Below are the code and all the weights of a small trained network. Each question names an input and a class and asks about switching units off, where a switched-off unit gives its printed mean instead of its output.

import numpy as np


def w(rows, s, z=0):
    codes = np.array(rows[::2]) - 128.0
    scale = np.full(codes.shape[1], s)
    scale[-1] = z or s
    return codes * scale


def norm(h):
    return h / np.sqrt((h * h).mean(-1, keepdims=True) + 1e-5)


def f(y):
    return y / 2 * (1 + np.tanh(0.7978845608 * (y + 0.044715 * y**3)))


def log_softmax(a):
    a = a - a.max(-1, keepdims=True)
    return a - np.log(np.exp(a).sum(-1, keepdims=True))


def net(x, mask):
    res = np.array(x, float).reshape(1, 7) / 4 @ E
    u = 0
    for l in range(2):
        y = f(norm(res) @ A[l][:, :-1].T + A[l][:, -1])
        res = res + np.where(mask[u : u + 13], y, B[l][:, -1]) @ B[l][:, :-1]
        u += 13
    return log_softmax(norm(res)[-1] @ U[:, :-1].T + U[:, -1])


A, B = {}, {}
E = w([
[190,131,117,135,228,83],'x0',
[130,152,184,148,129,29],'x1',
[69,73,102,181,147,116],'x2',
[70,142,140,48,82,74],'x3',
[127,121,120,53,90,159],'x4',
[103,225,71,153,135,102],'x5',
[145,254,169,93,134,130],'x6',
],0.0058)
A[0] = w([
[171,134,172,182,98,161,66],'0.n0',
[153,106,158,109,122,94,114],'0.n1',
[145,118,108,145,133,162,160],'0.n2',
[164,2,105,139,142,112,74],'0.n3',
[126,137,131,113,109,100,74],'0.n4',
[191,143,93,190,123,187,69],'0.n5',
[158,106,97,61,133,231,98],'0.n6',
[177,207,171,106,123,84,128],'0.n7',
[202,41,101,161,148,127,57],'0.n8',
[125,127,67,115,158,117,126],'0.n9',
[211,193,165,97,214,135,74],'0.n10',
[171,111,102,144,162,166,4],'0.n11',
[179,225,176,84,161,78,191],'0.n12',
],0.012,0.0027)
B[0] = w([
[79,78,199,77,164,201,145],'0.n0',
[139,117,84,128,147,91,148],'0.n1',
[150,116,94,103,153,161,161],'0.n2',
[198,158,127,109,220,67,239],'0.n3',
[119,125,94,125,118,88,128],'0.n4',
[54,111,95,56,196,141,187],'0.n5',
[220,116,162,195,54,160,235],'0.n6',
[217,166,126,84,190,108,209],'0.n7',
[90,156,37,131,190,90,209],'0.n8',
[166,117,106,188,64,136,157],'0.n9',
[139,211,66,127,207,66,230],'0.n10',
[128,194,85,121,135,72,153],'0.n11',
[248,117,72,138,210,58,254],'0.n12',
],0.015,0.0067)
A[1] = w([
[94,104,175,144,76,85,144],'1.n0',
[100,134,147,224,183,127,76],'1.n1',
[159,249,106,51,133,73,102],'1.n2',
[146,103,116,142,167,73,87],'1.n3',
[147,132,149,77,107,72,144],'1.n4',
[75,145,77,90,145,102,39],'1.n5',
[146,83,119,102,130,76,58],'1.n6',
[138,57,193,70,122,86,137],'1.n7',
[97,178,121,113,93,78,58],'1.n8',
[97,131,142,116,117,108,2],'1.n9',
[95,112,182,191,156,100,49],'1.n10',
[114,124,61,144,140,116,170],'1.n11',
[110,154,128,139,96,61,62],'1.n12',
],0.015,0.0019)
B[1] = w([
[179,143,150,141,214,65,136],'1.n0',
[253,166,115,71,103,136,147],'1.n1',
[217,52,42,152,198,132,247],'1.n2',
[121,128,74,127,178,131,210],'1.n3',
[136,197,140,122,218,178,152],'1.n4',
[132,150,145,102,53,223,157],'1.n5',
[122,124,119,154,214,196,160],'1.n6',
[186,164,18,144,115,100,134],'1.n7',
[93,119,169,201,103,35,131],'1.n8',
[51,56,127,211,180,142,120],'1.n9',
[134,97,44,151,190,146,128],'1.n10',
[217,137,192,140,110,58,180],'1.n11',
[65,144,140,82,124,44,138],'1.n12',
],0.012,0.014)
U = w([
[156,115,181,164,25,207,87],'0',
[183,137,79,142,236,96,234],'1',
[5,135,158,81,152,198,3],'2',
[14,140,182,168,119,60,16],'3',
],0.012,0.0029)

Each question gives the input, the list of numbers given to net, and the class t.
The units are the neurons (one row each of A and B). Each row of codes is followed by its name. A weight is (code - 128) times the scale printed after its matrix; where a second scale follows, it is the last column's (A, B and U).
mask holds one flag per neuron, layer by layer. A switched-off neuron (its flag False) gives its mean, the last column of its row in B, instead of its output. The means were averaged over made-up inputs and are rounded, as every weight is.
A unit's drop is (log p(t) with every unit on - log p(t) with that unit switched off) / (log p(t) with every unit on - log p(t) with every unit switched off).
most important unit: the unit with the biggest drop
k most important neurons: the k neurons with the biggest drops, biggest first
top k neurons in layer l: the k neurons of layer l with the biggest drops, biggest first
drop when u is switched off: that unit's drop, to one decimal
input [-7,-6,-4,-8,4,8,1], class 2: top 3 neurons in layer 1	[1.n11; 1.n2; 1.n1]
input [-2,1,-3,-2,6,1,-4], class 0: most important unit	0.n6
input [-6,-8,-5,8,0,-1,6], class 0: top 3 neurons in layer 0	[0.n6; 0.n10; 0.n3]
input [-2,-7,-5,-2,-6,3,0], class 2: 2 most important neurons	[0.n12; 0.n5]
input [-7,5,-2,0,-1,5,-5], class 3: 3 most important neurons	[0.n12; 0.n3; 1.n2]
input [-7,7,7,3,8,8,-1], class 3: 2 most important neurons	[0.n12; 0.n3]
input [-6,5,4,1,2,7,-8], class 3: top 2 neurons in layer 1	[1.n2; 1.n12]
input [-5,-8,6,1,3,-4,-1], class 0: top 2 neurons in layer 0	[0.n6; 0.n12]
input [-5,-1,-6,1,4,1,-8], class 0: 3 most important neurons	[0.n6; 0.n12; 1.n2]
input [-6,3,-2,3,0,3,-6], class 3: 4 most important neurons	[0.n12; 0.n7; 0.n3; 1.n2]
input [-3,-5,4,6,3,3,-6], class 0: top 2 neurons in layer 1	[1.n2; 1.n3]
input [-3,-7,4,8,3,8,1], class 3: top 2 neurons in layer 0	[0.n12; 0.n7]
input [4,-2,-5,5,5,3,-6], class 0: drop when 1.n2 is switched off	0.2
